Here is a tiny trained network, its code and every weight. The questions are about switching its units off for an input and a target symbol, where a switched-off unit gives its printed mean instead of its output.

import numpy as np


def w(rows, s, z=0):
    codes = np.array(rows[::2]) - 128.0
    scale = np.full(codes.shape[1], s)
    scale[-1] = z or s
    return codes * scale


def norm(h):
    return h / np.sqrt((h * h).mean(-1, keepdims=True) + 1e-5)


def f(y):
    return np.maximum(y, 0)


def softmax(a):
    e = np.exp(a - a.max(-1, keepdims=True))
    return e / e.sum(-1, keepdims=True)


def log_softmax(a):
    a = a - a.max(-1, keepdims=True)
    return a - np.log(np.exp(a).sum(-1, keepdims=True))


def net(x, mask):
    ids = ['αγδζθλπσφω'.index(c) for c in x.split()]
    T = len(ids)
    res = E[ids] + P[:T]
    r = norm(res)
    for j in range(2):
        rows = slice(4 * j, 4 * j + 4)
        q, k, v = (r @ M[0][rows].T for M in (Q, K, V))
        z = softmax(np.where(np.tri(T) > 0, q @ k.T / 4**0.5, -1e9)) @ v
        o = O[0][rows]
        res = res + np.where(mask[j], z, o[:, -1]) @ o[:, :-1]
    y = f(norm(res) @ A[0][:, :-1].T + A[0][:, -1])
    res = res + np.where(mask[2:14], y, B[0][:, -1]) @ B[0][:, :-1]
    return log_softmax(norm(res)[-1] @ U[:, :-1].T + U[:, -1])


Q, K, V, O, A, B = {}, {}, {}, {}, {}, {}
E = w([
[83,207,244,152,47],'α',
[83,202,137,50,94],'γ',
[239,87,201,84,154],'δ',
[146,139,152,74,79],'ζ',
[164,148,203,171,25],'θ',
[144,134,158,103,13],'λ',
[212,132,155,57,74],'π',
[217,120,254,79,197],'σ',
[179,204,149,116,80],'φ',
[188,67,14,197,190],'ω',
],0.0093)
P = w([
[30,3,63,196,212],'0',
[149,178,83,121,79],'1',
[146,159,98,136,43],'2',
[143,55,189,162,37],'3',
[158,112,141,137,32],'4',
[179,136,126,115,58],'5',
[154,108,153,120,50],'6',
[161,122,155,106,49],'7',
[166,145,154,84,104],'8',
[153,165,145,59,35],'9',
[136,152,175,114,19],'10',
[136,156,176,64,17],'11',
],0.005)
Q[0] = w([
[81,124,102,156,234],'h1',
[203,147,193,98,91],'h1',
[77,216,145,81,117],'h1',
[211,141,110,148,73],'h1',
[152,142,136,129,59],'h2',
[21,84,41,149,120],'h2',
[190,180,180,86,1],'h2',
[55,156,70,197,180],'h2',
],0.0088)
K[0] = w([
[147,212,188,75,115],'h1',
[55,96,139,189,225],'h1',
[107,154,163,99,144],'h1',
[111,155,89,162,177],'h1',
[169,157,73,111,163],'h2',
[138,151,230,117,112],'h2',
[78,2,26,175,163],'h2',
[174,218,208,36,128],'h2',
],0.0091)
V[0] = w([
[244,76,122,151,16],'h1',
[101,130,228,170,161],'h1',
[74,66,227,157,160],'h1',
[87,83,169,144,45],'h1',
[224,150,190,165,214],'h2',
[96,154,150,12,212],'h2',
[146,1,120,48,114],'h2',
[180,119,99,22,148],'h2',
],0.0073)
O[0] = w([
[182,208,85,255,166,197],'h1',
[100,135,186,78,210,101],'h1',
[96,154,158,41,213,138],'h1',
[25,199,90,160,211,165],'h1',
[240,136,190,125,143,87],'h2',
[98,12,143,42,127,3],'h2',
[158,135,49,105,188,188],'h2',
[185,30,73,107,92,87],'h2',
],0.0082,0.0054)
A[0] = w([
[153,100,191,66,130,106],'n1',
[45,105,109,63,230,55],'n2',
[254,84,63,118,123,150],'n3',
[203,228,63,200,125,193],'n4',
[61,142,151,114,104,77],'n5',
[76,153,147,100,97,117],'n6',
[176,183,210,231,94,72],'n7',
[174,114,45,254,130,209],'n8',
[152,92,58,51,138,153],'n9',
[168,91,73,175,168,21],'n10',
[76,150,10,141,131,254],'n11',
[221,125,195,82,106,47],'n12',
],0.0083,0.0029)
B[0] = w([
[94,128,201,107,234,140],'n1',
[205,133,79,68,49,152],'n2',
[173,84,115,253,150,182],'n3',
[81,23,73,99,122,250],'n4',
[151,63,153,124,155,141],'n5',
[172,51,152,112,169,145],'n6',
[228,141,159,60,34,206],'n7',
[66,7,173,121,124,212],'n8',
[109,145,195,203,64,149],'n9',
[182,31,238,199,103,143],'n10',
[186,86,93,127,51,176],'n11',
[249,144,92,173,183,150],'n12',
],0.0058,0.013)
U = w([
[67,173,198,79,158,144],'α',
[178,90,194,77,171,119],'γ',
[141,105,49,80,79,149],'δ',
[158,88,146,162,124,1],'ζ',
[67,150,54,208,143,161],'θ',
[153,11,81,216,127,96],'λ',
[151,177,195,197,46,167],'π',
[90,51,155,53,116,149],'σ',
[94,203,153,201,158,142],'φ',
[204,86,155,158,160,162],'ω',
],0.011,0.0052)

Each question gives the input, a string of symbols that net reads in full, and the target symbol t.
The units are the heads (4 rows each of Q, K, V and O) and the neurons (one row each of A and B). Each row of codes is followed by its name. A weight is (code - 128) times the scale printed after its matrix; where a second scale follows, it is the last column's (O, A, B and U).
mask holds one flag per unit, heads first, then neurons. A switched-off unit (its flag False) gives its mean, the last column of its rows in O or B, instead of its output. The means were averaged over made-up inputs and are rounded, as every weight is.
A unit's drop is (log p(t) with every unit on - log p(t) with that unit switched off) / (log p(t) with every unit on - log p(t) with every unit switched off).
The circuit of an input: a set's keep is (log p(t) with only the set's units on - log p(t) with every unit switched off) / (log p(t) with every unit on - log p(t) with every unit switched off). Starting from the 12 units with the biggest drops (on a tie, the unit counted first), units are removed one at a time, each time the one whose removal leaves the highest keep (on an exact tie, the one counted first), for as long as the keep stays at least 0.8.
circuit, biggest first: the units of the circuit, biggest drop first
top k neurons: the k neurons with the biggest drops, biggest first
which heads matter: for each layer, one digit per head in row order, 1 if its drop is at least 0.15 and else 0, layers parted by /
drop when u is switched off: that unit's drop, to one decimal
input ζ θ θ ζ φ π σ θ, target δ: circuit, biggest first : h1; h2; n8
input λ α ζ, target θ: circuit, biggest first : h1
input φ φ λ ζ, target π: which heads matter : 01
input δ ζ ζ φ σ δ σ σ φ θ γ π, target ω: which heads matter : 01
input γ φ φ α, target σ: which heads matter : 01
input λ π ζ γ π δ δ, target θ: which heads matter : 11
input ζ γ φ σ δ φ ζ ζ σ σ, target δ: circuit, biggest first : h2; n2
input λ δ θ α φ, target θ: which heads matter : 10
input π σ ω δ δ λ ζ φ ω γ, target λ: circuit, biggest first : h1; n4
input λ λ φ ζ ζ α δ φ δ α δ, target θ: circuit, biggest first : h1; h2
input θ φ θ, target φ: which heads matter : 10
input α σ φ, target α: which heads matter : 10
input ζ φ α α, target δ: which heads matter : 11
input α σ δ, target α: which heads matter : 10
input γ λ γ δ δ δ δ π λ γ, target σ: circuit, biggest first : h2
input θ ζ α δ, target φ: circuit, biggest first : h1; h2
input π φ γ σ α λ γ δ ζ φ σ, target λ: circuit, biggest first : h2; n3
input α λ ζ π, target α: which heads matter : 10
input φ α π α π δ φ σ, target π: which heads matter : 01
input γ δ α φ δ λ λ, target σ: which heads matter : 10
input λ ζ δ σ φ φ α α, target θ: circuit, biggest first : h2
input π σ φ λ α λ λ α, target λ: which heads matter : 01
input ζ θ θ δ, target δ: top 2 neurons : n2; n8
input σ λ δ α φ σ ζ, target γ: drop when n8 is switched off : 0.0
input θ σ φ, target φ: drop when n4 is switched off : 0.0
input σ π γ θ π λ α σ π φ λ, target γ: drop when h1 is switched off : 0.5
